Here is a tiny trained network, its code and every weight. The questions are about switching its units off for an input and a class, where a switched-off unit gives its printed mean instead of its output.

import numpy as np


def w(rows, s, z=0):
    codes = np.array(rows[::2]) - 128.0
    scale = np.full(codes.shape[1], s)
    scale[-1] = z or s
    return codes * scale


def f(y):
    return np.maximum(y, 0)


def log_softmax(a):
    a = a - a.max(-1, keepdims=True)
    return a - np.log(np.exp(a).sum(-1, keepdims=True))


def net(x, mask):
    res = np.array(x, float).reshape(1, 5) / 4 @ E
    y = f(res @ A[0][:, :-1].T + A[0][:, -1])
    res = res + np.where(mask, y, B[0][:, -1]) @ B[0][:, :-1]
    return log_softmax(res[-1] @ U[:, :-1].T + U[:, -1])


A, B = {}, {}
E = w([
[131,131,129,128,122,132,129,130,128],'x0',
[191,84,61,27,18,6,118,186,124],'x1',
[236,27,188,72,236,150,198,136,23],'x2',
[186,181,169,238,22,49,202,3,26],'x3',
[137,105,47,246,235,1,246,170,219],'x4',
],0.0047)
A[0] = w([
[57,217,75,169,69,136,82,135,189,12],'N1',
[56,150,203,165,211,244,114,95,146,125],'N2',
[59,73,104,68,204,172,116,219,158,81],'N3',
[61,196,182,230,188,220,149,55,120,181],'N4',
[61,177,232,184,207,228,132,77,145,66],'N5',
[144,83,67,34,62,51,94,169,139,59],'N6',
[91,181,233,1,31,252,6,83,39,51],'N7',
[70,211,122,133,20,174,38,101,168,136],'N8',
[199,203,205,212,64,50,200,12,28,25],'N9',
[44,207,58,166,66,147,113,137,213,25],'N10',
[210,65,182,70,140,185,150,140,63,138],'N11',
[221,64,163,114,233,124,169,125,52,52],'N12',
[197,37,182,79,183,179,169,132,48,76],'N13',
[85,136,26,228,209,8,240,179,218,91],'N14',
[76,102,84,57,218,201,35,189,216,95],'N15',
[94,99,76,64,173,172,94,191,163,5],'N16',
[102,66,91,37,230,183,97,227,218,98],'N17',
[193,68,163,84,202,165,169,138,80,54],'N18',
[157,100,77,66,60,10,123,171,135,240],'N19',
[189,83,168,123,204,127,165,140,93,43],'N20',
[82,184,148,230,251,181,180,123,145,83],'N21',
],0.0047,0.0035)
B[0] = w([
[30,102,171,82,158,23,22,52,209,172],'N1',
[136,62,61,46,92,61,156,222,106,200],'N2',
[83,157,109,175,64,162,162,35,81,197],'N3',
[149,96,57,24,98,96,153,208,99,213],'N4',
[125,3,42,43,87,46,176,233,118,186],'N5',
[156,16,78,52,114,96,192,216,135,185],'N6',
[254,29,233,180,189,243,239,152,222,255],'N7',
[86,97,184,111,205,88,57,70,206,213],'N8',
[32,157,66,198,13,201,172,36,49,217],'N9',
[16,102,178,66,159,21,35,84,206,179],'N10',
[59,83,170,98,169,51,61,84,188,197],'N11',
[37,133,171,96,121,43,51,56,178,186],'N12',
[45,130,156,108,153,17,60,51,184,191],'N13',
[188,33,244,167,230,215,158,64,218,244],'N14',
[97,174,104,194,48,183,167,35,47,227],'N15',
[66,117,116,196,30,140,204,42,80,167],'N16',
[88,175,108,210,48,172,163,40,40,229],'N17',
[42,144,154,87,128,40,72,81,169,173],'N18',
[169,88,43,34,124,157,157,210,88,243],'N19',
[43,127,193,107,131,71,55,84,201,160],'N20',
[178,55,74,46,93,118,182,230,124,186],'N21',
],0.0055,0.0063)
U = w([
[22,139,169,105,157,10,10,51,192,2],'0',
[65,162,66,235,16,190,193,18,15,13],'1',
[220,91,218,181,217,212,198,117,219,114],'2',
[164,92,19,29,77,58,167,253,81,10],'3',
[130,130,107,127,152,132,125,100,125,255],'4',
[175,231,106,162,231,168,46,203,35,225],'5',
],0.0069,0.0059)

Each question gives the input, the list of numbers given to net, and the class t.
The units are the neurons (one row each of A and B). Each row of codes is followed by its name. A weight is (code - 128) times the scale printed after its matrix; where a second scale follows, it is the last column's (A, B and U).
mask holds one flag per neuron, in row order. A switched-off neuron (its flag False) gives its mean, the last column of its row in B, instead of its output. The means were averaged over made-up inputs and are rounded, as every weight is.
A unit's drop is (log p(t) with every unit on - log p(t) with that unit switched off) / (log p(t) with every unit on - log p(t) with every unit switched off).
The circuit of an input: a set's keep is (log p(t) with only the set's units on - log p(t) with every unit switched off) / (log p(t) with every unit on - log p(t) with every unit switched off). Starting from the 12 units with the biggest drops (on a tie, the unit counted first), units are removed one at a time, each time the one whose removal leaves the highest keep (on an exact tie, the one counted first), for as long as the keep stays at least 0.8.
units of the circuit, in order: the units of the circuit, biggest drop first
most important unit: the unit with the biggest drop
top k neurons: the k neurons with the biggest drops, biggest first
input [-5,-6,2,-7,-7], class 1: top neuron : [N15]
input [2,-8,7,1,-6], class 3: units of the circuit, in order : [N5 N2]
input [0,6,3,-7,-8], class 2: top 2 neurons : [N7 N9]
input [-6,-8,1,6,4], class 3: units of the circuit, in order : [N4 N21]
input [-4,-7,2,-5,-6], class 3: units of the circuit, in order : [N2 N5]
input [3,-7,2,-8,-3], class 1: units of the circuit, in order : [N15 N17]
input [2,-1,7,-6,-4], class 0: top 2 neurons : [N13 N11]
input [-8,7,-4,-8,-6], class 1: top 2 neurons : [N15 N17]
input [2,-6,1,2,-6], class 2: top 2 neurons : [N7 N19]
input [7,7,-2,-7,0], class 1: units of the circuit, in order : [N17 N15]
input [-4,4,6,-8,4], class 1: units of the circuit, in order : [N17 N3]
input [-3,2,-7,-8,4], class 1: top 2 neurons : [N15 N17]
input [5,-3,5,-5,-4], class 0: top 4 neurons : [N13 N11 N18 N9]
input [-5,-5,8,1,-6], class 0: units of the circuit, in order : [N13 N11]
input [-5,8,-3,1,8], class 2: units of the circuit, in order : [N14]
input [-4,4,-2,-5,-7], class 2: top 2 neurons : [N7 N9]
input [2,5,-8,8,0], class 0: top 2 neurons : [N8 N1]
input [-1,7,8,6,3], class 0: units of the circuit, in order : [N12 N13]
input [7,5,2,-8,-6], class 1: units of the circuit, in order : [N17 N15]
input [5,7,-4,5,-1], class 3: most important unit : N19
input [-1,7,7,8,4], class 1: top 2 neurons : [N9 N8]
